Below is a small trained network, with its code and all its weights. Each question gives an input and a class and asks what happens when units are switched off, that is, made to give their printed mean instead of their output.

import numpy as np


def w(rows, s, z=0):
    codes = np.array(rows[::2]) - 128.0
    scale = np.full(codes.shape[1], s)
    scale[-1] = z or s
    return codes * scale


def f(y):
    return y / 2 * (1 + np.tanh(0.7978845608 * (y + 0.044715 * y**3)))


def log_softmax(a):
    a = a - a.max(-1, keepdims=True)
    return a - np.log(np.exp(a).sum(-1, keepdims=True))


def net(x, mask):
    res = np.array(x, float).reshape(1, 2) / 4 @ E
    y = f(res @ A[0][:, :-1].T + A[0][:, -1])
    res = res + np.where(mask, y, B[0][:, -1]) @ B[0][:, :-1]
    return log_softmax(res[-1] @ U[:, :-1].T + U[:, -1])


A, B = {}, {}
E = w([
[249,86,140,71,109,228,146,175,110],'x0',
[89,18,117,106,32,195,16,33,139],'x1',
],0.011)
A[0] = w([
[90,137,150,145,121,115,129,115,126,253],'n1',
[33,123,150,144,118,52,159,111,126,88],'n2',
[136,110,125,120,110,171,86,77,145,88],'n3',
[103,98,127,136,72,196,72,79,131,168],'n4',
[222,131,128,131,101,186,133,165,132,76],'n5',
[252,93,147,101,111,213,176,132,115,114],'n6',
[157,120,153,131,140,161,107,163,127,173],'n7',
[57,156,124,167,123,87,111,105,129,116],'n8',
[181,188,146,137,160,101,170,180,147,87],'n9',
[236,133,114,129,115,168,93,150,121,185],'n10',
[95,89,132,129,100,164,87,110,143,85],'n11',
[43,167,111,119,114,103,115,126,152,107],'n12',
[174,192,118,149,144,87,194,170,114,164],'n13',
],0.011,0.012)
B[0] = w([
[83,119,78,47,58,176,136,118,250,216],'n1',
[70,172,127,176,204,110,111,132,75,184],'n2',
[151,138,193,153,119,134,130,130,63,169],'n3',
[158,117,137,143,44,119,188,148,117,232],'n4',
[84,174,142,147,192,76,105,91,95,182],'n5',
[67,167,118,125,175,147,70,88,139,231],'n6',
[110,126,96,143,126,121,141,133,157,174],'n7',
[105,141,123,127,158,96,57,106,108,185],'n8',
[181,109,182,147,88,130,141,108,48,212],'n9',
[94,129,106,130,128,107,126,139,183,217],'n10',
[140,88,173,119,178,108,147,116,34,172],'n11',
[140,148,162,165,200,146,107,75,140,171],'n12',
[131,78,140,120,54,142,156,133,124,247],'n13',
],0.021,0.016)
U = w([
[18,189,124,169,139,99,73,85,123,105],'0',
[129,97,193,149,64,131,184,130,28,134],'1',
[84,123,42,70,67,171,146,141,250,255],'2',
[169,124,120,103,209,132,129,178,88,90],'3',
[151,137,81,141,120,129,94,207,124,70],'4',
[160,125,96,127,136,131,148,164,104,77],'5',
[182,102,134,113,185,158,181,144,110,85],'6',
[175,147,109,105,172,128,138,131,148,81],'7',
],0.014,0.0071)

Each question gives the input, the list of numbers given to net, and the class t.
The units are the neurons (one row each of A and B). Each row of codes is followed by its name. A weight is (code - 128) times the scale printed after its matrix; where a second scale follows, it is the last column's (A, B and U).
mask holds one flag per neuron, in row order. A switched-off neuron (its flag False) gives its mean, the last column of its row in B, instead of its output. The means were averaged over made-up inputs and are rounded, as every weight is.
A unit's drop is (log p(t) with every unit on - log p(t) with that unit switched off) / (log p(t) with every unit on - log p(t) with every unit switched off).
The circuit of an input: a set's keep is (log p(t) with only the set's units on - log p(t) with every unit switched off) / (log p(t) with every unit on - log p(t) with every unit switched off). Starting from the 12 units with the biggest drops (on a tie, the unit counted first), units are removed one at a time, each time the one whose removal leaves the highest keep (on an exact tie, the one counted first), for as long as the keep stays at least 0.8.
circuit, biggest first: the units of the circuit, biggest drop first
k most important neurons: the k neurons with the biggest drops, biggest first
drop of u: that unit's drop, to one decimal
input [5,4], class 0: circuit, biggest first -> (n6)
input [1,-3], class 2: 2 most important neurons -> (n11; n3)
input [3,-1], class 2: 3 most important neurons -> (n2; n8; n11)
input [3,3], class 2: 2 most important neurons -> (n9; n2)
input [4,2], class 0: 3 most important neurons -> (n1; n13; n6)
input [-6,-8], class 1: 2 most important neurons -> (n9; n13)
input [8,8], class 0: 3 most important neurons -> (n6; n5; n10)
input [2,-3], class 2: 2 most important neurons -> (n11; n3)
input [3,-2], class 2: 2 most important neurons -> (n2; n8)
input [6,5], class 0: drop of n6 -> 2.8
input [6,6], class 0: drop of n9 -> 1.2
input [-4,-6], class 1: drop of n9 -> 0.1
